(in the rows, 128 means zero)
Each row of numbers belongs to one of the objects below and depends on some of the facts about them. Some rows are named. Which object is each other row?

There are 4 kinds of fact about the objects: ζ, Π, Σ, μ.
ζ: points at; Π: is of sort; Σ: uses; μ: refers to
(195) ζ (376); (85) ζ (485); (719) ζ (536); (536) ζ (790); (592) ζ (466)
(637) ζ (743); (832) ζ (393); (910) ζ (902); (220) ζ (264); (464) ζ (511)
(500) ζ (719); (534) ζ (164); (755) ζ (832); (144) ζ (321); (91) ζ (63)
(670) ζ (158); (110) ζ (206); (309) ζ (252); (264) ζ (653); (485) ζ (823)
(790) ζ (637); (865) ζ (309); (164) ζ (830); (393) ζ (440); (108) ζ (534)
(120) ζ (626); (440) ζ (120); (119) ζ (220); (745) ζ (127); (206) ζ (104)
(709) Π b; (653) Π c; (158) Π d; (195) Π d; (208) Π b
(511) Π b; (716) Π b; (85) Π a; (852) Π e; (919) Π b
(698) Π b; (719) Π e; (536) Π a; (766) Π b; (690) Π e
(518) Π a; (592) Π a; (637) Π b; (47) Π e; (63) Π d
(127) Π a; (830) Π d; (116) Π e; (832) Π a; (910) Π e
(819) Π c; (220) Π d; (77) Π b; (721) Π b; (798) Π b
(464) Π a; (500) Π d; (534) Π a; (772) Π a; (430) Π d
(215) Π a; (677) Π b; (422) Π e; (755) Π e; (823) Π e
(818) Π b; (144) Π d; (789) Π d; (794) Π d; (656) Π a
(91) Π e; (544) Π c; (670) Π b; (902) Π b; (854) Π b
(321) Π a; (172) Π c; (376) Π e; (110) Π d; (628) Π a
(104) Π d; (309) Π b; (602) Π b; (264) Π d; (84) Π c
(485) Π e; (743) Π b; (842) Π a; (237) Π c; (790) Π c
(865) Π e; (164) Π c; (920) Π d; (776) Π c; (810) Π a
(393) Π a; (108) Π b; (454) Π d; (120) Π b; (440) Π e
(754) Π e; (119) Π e; (125) Π a; (745) Π e; (466) Π b
(355) Π c; (626) Π b; (252) Π c; (206) Π a; (192) Π e
(653) Σ (215); (208) Σ (656); (716) Σ (719); (852) Σ (264); (852) Σ (252)
(919) Σ (264); (698) Σ (789); (698) Σ (854); (698) Σ (237); (698) Σ (91)
(690) Σ (865); (518) Σ (656); (518) Σ (677); (592) Σ (766); (592) Σ (818)
(592) Σ (47); (637) Σ (376); (637) Σ (422); (116) Σ (518); (910) Σ (125)
(819) Σ (721); (819) Σ (776); (819) Σ (63); (819) Σ (798); (220) Σ (47)
(798) Σ (376); (500) Σ (422); (500) Σ (63); (500) Σ (910); (534) Σ (656)
(534) Σ (832); (534) Σ (264); (772) Σ (592); (430) Σ (832); (215) Σ (534)
(215) Σ (798); (422) Σ (818); (755) Σ (264); (755) Σ (794); (818) Σ (264)
(144) Σ (110); (789) Σ (776); (789) Σ (172); (794) Σ (842); (656) Σ (842)
(656) Σ (264); (91) Σ (766); (91) Σ (237); (544) Σ (766); (544) Σ (842)
(544) Σ (818); (544) Σ (172); (670) Σ (237); (670) Σ (677); (902) Σ (854)
(902) Σ (818); (902) Σ (47); (854) Σ (842); (321) Σ (772); (172) Σ (264)
(376) Σ (91); (110) Σ (125); (628) Σ (910); (309) Σ (677); (602) Σ (656)
(602) Σ (544); (602) Σ (637); (84) Σ (677); (84) Σ (698); (842) Σ (172)
(842) Σ (264); (237) Σ (818); (790) Σ (172); (790) Σ (264); (865) Σ (422)
(865) Σ (264); (164) Σ (252); (920) Σ (422); (920) Σ (690); (920) Σ (264)
(920) Σ (440); (776) Σ (842); (776) Σ (592); (810) Σ (422); (810) Σ (264)
(108) Σ (422); (440) Σ (637); (440) Σ (422); (440) Σ (592); (754) Σ (77)
(754) Σ (910); (125) Σ (422); (745) Σ (393); (355) Σ (518); (355) Σ (852)
(626) Σ (755); (626) Σ (376); (626) Σ (832); (252) Σ (656); (252) Σ (818)
(252) Σ (264); (192) Σ (854); (709) μ (466); (653) μ (830); (158) μ (321)
(716) μ (47); (919) μ (454); (719) μ (920); (766) μ (677); (690) μ (237)
(47) μ (919); (63) μ (670); (830) μ (776); (116) μ (158); (819) μ (865)
(220) μ (485); (77) μ (220); (464) μ (592); (677) μ (536); (794) μ (743)
(854) μ (208); (321) μ (119); (628) μ (440); (104) μ (108); (237) μ (264)
(164) μ (794); (920) μ (854); (108) μ (698); (454) μ (690); (754) μ (719)
(119) μ (127); (125) μ (192); (466) μ (790); (355) μ (721)

Some rows with their names:
[142 141 128 110 123 107 135 120 147 159 144 130 138 117 142 124 127 128
 148 123 136 120 139 130 124 115 125 122 129 138] -> (776)
[142 169 146 127 118 154 110  96 114 147 145 136 128 132 127 139 146 129
 156 170 160 126 166 184 153  83 133 120 110 104] -> (721)
[116 113  98 116 154 123 126 127 115 109  97 128 128 127 133 118 124 128
 114 103 144 128 119 132 100 141 122 145 122 110] -> (500)
[105 235 101 186  41  92 144 238  79 115 105  97 130  83 197  89 190  50
 169 189 139 109 169  80 167 175 167  99 203  83] -> (719)
[109 115 120 123 142 128 144 123 129 128 131 141 123 125 124 120 111 149
 113 110 122 116 111 120 122 140 130 132 138 113] -> (920)
[145 150 125 137 112 115 135 122 138 153 152 137 144 140 122 126 113 150
 127 129 101 115 123 120 116 138 140 113 123 135] -> (252)
[136 136 124 125 134 109 144 142 138 142 147 134 145 122 125 129 128 133
 131 127 117 123 121 143 109 129 126 124 127 123] -> (852)
[107 118 171 148 128 110 122  90 115 104 149 117 140 140 158 137 103 111
 148 134 129 168 132 135 160 118 152 147 144 152] -> (127)
[139  95 147 158 107 152 202  71 168  88  94 114  68  76 133  99 115 171
 115 124 173 125 128  18 151  75  73 135 189 162] -> (321)
[111 139 131 127 118 123 144 147 161 140 154 129 148 136  98 121 115 144
 143 100  98 145  89 124 135 147 140 131 127 121] -> (653)
[135 108  82  92 163 146 119 114 137 131 108 127 118 134 133 131 136 144
 103 151  85 122 110 130 142 152 145 139 135 120] -> (670)
[149 115 130 131  77 129 108 102 129 114 125 140 137 128 115 133 143 124
 134 136 131 132 131 132 135 135 144 106 143 148] -> (743)
[142 119 137 124 123 130 118 120 128 133 155 129 133 139 126 138 143 111
 126 134 128 116 122 133 106 135 120 115 138 133] -> (794)
[122 140 116 115 143 106 138 127 123 163 135 135 129 119 145 119 157 132
 126 132 105 103 129 137  76 113 134 128 114 117] -> (865)
[171 133 125 125 148 124 160 147 144 147 119 143 133  98 138 151 149 130
 108 134 113  94 155 136  90 120 112 109 114 105] -> (91)
[153 125 127  88 128 127 103 125 131 135 133 138 114 120 125 140 127 142
 124 135 140 133 128 142 162 140 122 117 130 140] -> (698)
[150 152 131 137 117 115 138 124 136 156 159 118 128 117 130 124 138 107
 144 145 161 127 152 119 117  93  94 119 147 140] -> (47)
[151 132 127 141 108 132 117 104 123 114 121 142 137 129 111 135 116 145
 134 140 137 130 132 134 132 140 141 114 137 115] -> (511)
[ 99 113 116 104 151 146 108 150 112 160 145 116 103 129 135 100 162 111
 119 131 134 121 122 139 134 118  94 136 130 125] -> (195)
[132 115 137 133 113 147 135 122 133 119 125 143 128 142 107 140 109 136
 123 126 122 127  99 137 152 151 156 121 138 132] -> (626)
[117 141 143 109 160 128  87 124  91 162 121 112 105 168 162 122 135 122
 103 145 121 138 141 107 127 121 136 130 106 137] -> (85)
[136 142 116 125 131 113 139 127 147 141 156 125 137 115 127 135 129 131
 137 129 126 125 131 126 116 124 130 122 123 128] -> (544)

Name these rows:
[117 143  93 113 115 109 134 115 163 109 136 119 151 134  86 124 129 145
 127 110 100 139  94  87  91 155 133 134 126 120] | (164)
[121 133 117 128 137  95 108 120 106 194 145 132 118 131 152 107 130 119
 130 135 119 115 116 131 103 129 138 117 117 152] | (485)
[139 129 135 148 112 127 121 106 121 104 137 135 141 133 116 155  99 117
 150 125 144 169 109 156 176 117 149 129 144 143] | (466)
[133 117 155 108 159 112 123 105 138 101 118 113 132 135 169 161 113  99
 141 140 164 164 134 103 157  95 121 141 128 132] | (592)
[129 148 123 154 120 114 116 124 101 191 157 127 139 143 145 105 102 135
 135 136 111 113 118 125 113 141 135 113 121 151] | (823)
[115 119 137 114 141 141 130 150 140 123 142 146 131 142 125 142 122 139
 119 124 105 125  83 140 128 160 135 126 134 115] | (430)
[110 130 132 149 106 144 127 143 131 180 176 112 125 123 121  98 137 132
 141 130 109 116 117 139 139 123  99 136 133 155] | (376)
[109 134  92  74 136 131  96 123 150 100 101 131 123 120 109 126 115 164
 112 107 157 135 111 105 127 154 133 133 111 103] | (108)
[104  91 118 155 132 134 117 127  94  94  49 109 115 145 118 104  97 133
 107  78 125 147 143 114 102 122 140 161 101 148] | (628)
[110 117 107 124 135 114 145 100 134 122 129 134  93 122 121 109 128 132
 125 116 149 130  86  90 122 114 106 133 167 135] | (220)
[135 122 137 165 105 147 116 116 123 138 154 136 142 116 129 113 115 142
 117 137 123 113 140 122 122 148 114 115 141 124] | (158)
[171  97 139 162 131 136 155 118 123 136  96 169 121 122 133 161  94 128
 114 119 127 121 103 129 156 134 147 100 150 149] | (902)
[106 105 172 123 118 156 132 149 125 130 129 102  95 138 130 123 157 132
 123 130 122 130 154 118 156 107 104 143 128 147] | (206)
[118 124 161 142 133 171 112 141 107 103  89  97 141 161 141 102 107 132
 143 116 147 137 145 133 122 115 116 135  94 118] | (125)
[ 65  79 149 129 145 186 112 172 129 115 116 121 153 139 164  82 160 127
 158  89 202  99 108 156 110 108 104 128  89 109] | (110)
[118 114 108 137 156 112 147 151 146 124 138 129 137 120 109 138 104 125
 114 117  69 133 100 125 116 166 135 144 137 127] | (116)
[118 154 127 123  93 111 110  98 119 109 154 124 138 122  99 116 115 155
 137 127 143 131 128 122 112 141 121 126 139 105] | (830)
[126 148 105 123 150 129 175 151 140 141 122 139 122 135 102 137  99 154
 123 114  83 126  97 142 139 137 136 154 123 113] | (355)

The same objects again, as new rows of numbers:
Named rows:
[ 90 125 112 116 160 156 156 131 131 121 117  93 148 122 116 119 114 110
 117 115 101] -> (810)
[126 118  95 126 149 127 130 173  77 138 129 124 136 158 143  69  93 118
 158 130 137] -> (919)
[ 98 109  93 152 167 163 147 168 106 130 149  97 144 119 146 137 136 109
 115 139 112] -> (920)
[172 138 100 163  95  95  93 121  82 137  69 139 111 151 140 111 131 149
 139 113 136] -> (454)
[124 131 118 121 138 128 149 145 120 122 135 100 148 110  99 125 117  99
 104 142 138] -> (440)
[129 131 172 163 182 109 178 148 118 167 107 175  82  34  52 158  80  53
 138 135 148] -> (91)
[174 137  93 109 209 183 132 113 163 108 121 150 184 134  91 144 130 148
 100 134 138] -> (321)
[130 134 144  84 147 105 122 132 145 136 169 150 116 130 161 108 117 105
 150 128 125] -> (818)
[128 145 154  69 143 109 138 103 163 139 133 165 115 113 111 127 114 115
 145 107 126] -> (832)
[125 156 104 102 121 100 130 137 116 136  98 118 151 148 118  65  88  91
 129 123 139] -> (690)
[196 142  99 107  91 149  85  91 155  97 113 124 172 166 108 154 155 187
  91 110 128] -> (127)
[109 128 123 108 150 144 157 124 135 130 123 114 136 124 119 121 118 133
 138 108 112] -> (215)
[ 70  85 157 141  80 127 185 156  83 130 137 102 148 136 137 126 172 143
 174 140 110] -> (670)
[125 112 152  87 143 129 121 122 148 118 179 170 114 137 150 113 111 105
 149 135 119] -> (172)
[ 72 145 153 124 143  93 168 153 111 137 119 128 141 123  95 151 105  92
 143 144 118] -> (755)
[112 139 137  76 150 121 147 111 157 136 139 141 136 120 107 116 117 115
 152 108 115] -> (842)
[155 142 127 131  92 131  98  90 128 112  91 132 129 138  96 150 149 169
 107 105 118] -> (536)
[125 125 128 118 146 129 121 144 132 119 158 135 133 137 149 116 127 116
 132 138 134] -> (637)
[ 62 125 130 174 157 109 118 180  85 125 106 106 138 148 140 160 133 107
 133 129  91] -> (500)
[194 148  93 140 117 150  75 107 141 100 127 145 170 165 156 139 160 190
  93 158 147] -> (466)
[114  96 122 162 150 179 169 134 122 128 135 140 142 136 136 113 136 142
 153 153 130] -> (355)
[163 133  87 177  79 124  84 140  80 134  71 142 104 148 114 117 109 199
 142 134 137] -> (716)

Rows to name:
[155 157 114  67  93  70 119 140 114 164 144 154 112 134 101  93  81 136
 164 121 150] | (47)
[ 90 168 152 106 145  71 102 151 139 126 115 137 124 126  93 154  88  79
 120 139 111] | (910)
[165 133 177  89 110 110 155 108 145 159 168 180 123 107 137 124 159 150
 177 137 152] | (677)
[199 132 118 152 211 129  97 102 152 174 143 188  28  33 116 134  77  58
 100  97 170] | (63)
[100 151 105 172 132 128 116 155 155 108 117  75 142 129 111 156  88 114
  94 135 128] | (754)
[ 97 110 120 171 147 175 131 147 125 109 130 115 116 150 139 126 109 127
 120 152 107] | (819)
[128  97 138 153  87 155 182 132 111 141 146 109 124 107 148 105 158 155
 167 127 142] | (309)
[164 170 147 148  59  98 102 101 149 127 102 128 127 119  98 165 136 163
 101 135 144] | (719)
[ 93 128 115 101 151 147 155 133 143 119 127 103 171 147 112 118 131 137
 140 122 111] | (534)
[137 120 149 115 123 112 106 129 126 116 146 146 115 127 133 135 133 116
 127 119 134] | (721)
[157 102 103 158 169 196 129 112 140 122 149 143 111 116 147 113 108 127
 112 148 147] | (653)
[175 147 148  60 161  40 113 117 129 155 137 191 117 129 163  67 109  62
 163  98 156] | (264)
[121  91 119 106 119 182 134 114 143 125 183 102 105 130 179  78 110 117
 124 116 130] | (252)

Now the same objects, written a new way:
Some objects and their rows:
[122 164 163 149 133 122 114 155 218 148  72 114 129 114 148] -> (47)
[110  82  79 115 134 118  67 148 123 120 108 122 112 114 138] -> (104)
[113 112 161 135 158  97 132 129  88 118 142 143 128  91 131] -> (653)
[124 195  93 158 176 112 143 119  89 130 112 162 186 156 185] -> (440)
[105 122 157 121 131 137 165 115 123 125 143 125 132 136 134] -> (215)
[ 98  96 144 109 153 141 156 122  93 119 151 135 135 120 145] -> (321)
[126 141 150 141 116 102 171 128 168 145 138 135 144 102 135] -> (172)
[146 122 104 115 105 154 112 166 136 128  93 171 136  70 158] -> (63)
[ 85 127  89 142 111 109 202  80 165 129  75 107 202 149 202] -> (832)
[125 114 123 161 132 135  48 146 157 148  91  89 101 154 140] -> (454)
[122 121 141 123 129 109 118 132 116 137 157 109 144 148 112] -> (309)
[109  85  85 129 150 109  79 126 116 139 118 124  96 112 132] -> (511)
[127 134 134 121 120  90 118 141 105 114 150 125 161 138 102] -> (116)
[157 163 179 169 114 148 106 149 145 143 118 117 132 130 164] -> (690)
[121  85  73 115 151 121  64 150 124 139 108 125 114 113 133] -> (830)
[122 132 161 136 144  86 143 116 106 125 167 116 141 145 115] -> (84)
[129 129 125 109 125 120 154 142 156 144 142 136 158 112 119] -> (854)
[155 143 135 108 130 132 119 160 120 126 135 121 170 136 119] -> (789)
[146 132 128 111 134 131 112 151 116 123 137 122 154 150 112] -> (430)
[132 138 126 126 120 141 142 137 144 135 125 138 142 111 138] -> (798)
[ 53 160  54 162 166  93  82 109 112 143 112 158 147 150 177] -> (120)
[175   5 129  86 147 124  98 142 141 130 128  90  41  98  98] -> (743)

Name these rows:
[145 162 129 128 109 121 142 123 148 132 135 122 149 146  97] | (91)
[130 126  74 144 118 107  79  99 125 117 113 109  79 172  93] | (745)
[121 139 166 126 141 157 161 114  89 103 148 130 137 140 140] | (810)
[171 175 131 131 118 139 156 126 122 129 128 142 133 151 115] | (865)
[143 129 112 122 129 149 133 127 151 151 116 139 123 102 132] | (721)
[142 139 101 143  98 152 126 123 125 117  83 166  94  94 141] | (77)
[ 94  70  88 116 167 117 125 101 120 137 123 127  85 134 149] | (127)
[ 87 122 147 149 150 111  42 122 139 102  73  85  78 155 124] | (716)

The same objects again, as new rows of numbers:
Known rows:
[140 204 118 133 134 136  97 153 101 142 108 119 135] -> (237)
[131 117 107 125 105 153 164 131 111 137 162 122 121] -> (794)
[140 142  97 132 154 124  85 164 138 131 144 121 126] -> (653)
[148 101 132 127 124 117  81  59 122 119 147 124 153] -> (77)
[152  89  93 124 148 115 108 138 168 151 162 124 137] -> (819)
[126 135 110 126 128 128  61  87 150 117  88 126 134] -> (709)
[111 118 162 130 123 126 168 151 101 130 165 132 114] -> (592)
[131 157 109 128 131 125  97  89 154 114  61 123 136] -> (823)
[120  88 120 129 110 102 205 109 141 111 204 134 133] -> (144)
[121 127 125 131 167 154 111 131 121 144 113 122 110] -> (698)
[132  73 127 125 164 145 121 152 152 139 141 126 120] -> (602)
[120 143 137 130 115  88 132 105 144 119  74 135 116] -> (119)
[145  96 135 131 124 135 118 138 121  96 179 125 165] -> (125)
[128 144 161 125 143 118 144 148 122 137 146 140 107] -> (755)
[149  78 122 129 161 115 112  90 169 110 161 125 148] -> (754)
[137 127 126 132 136  88 127 199 132 135 137 128  95] -> (164)
[126 110 108 125 122 158 113 143 122 136 104 123 120] -> (518)
[143 112 142 128 139 141  95 122 116 132 121 125 138] -> (798)
[133 142 162 127 128 122 128 159 117 134 117 136 109] -> (91)
[129 143 166 134  71 119 192 175  22 116 114 124 116] -> (264)
[147 165 150 129 124 147  87 128  86 131  95 122 134] -> (47)
[127 139 154 117 169 111 186 129 105 136 168 150 132] -> (440)

Which object is each row?
[106 156 108 128  82 107 169 112 135 113 128 133 122] | (195)
[140 122 115 121 144 147  91 142 157 138 105 128 116] | (116)
[132  60 118 127 147 143 143 142 133 131 185 125 133] | (810)
[121  85 131 132 116 107 213 128 158 118 239 133 128] | (500)

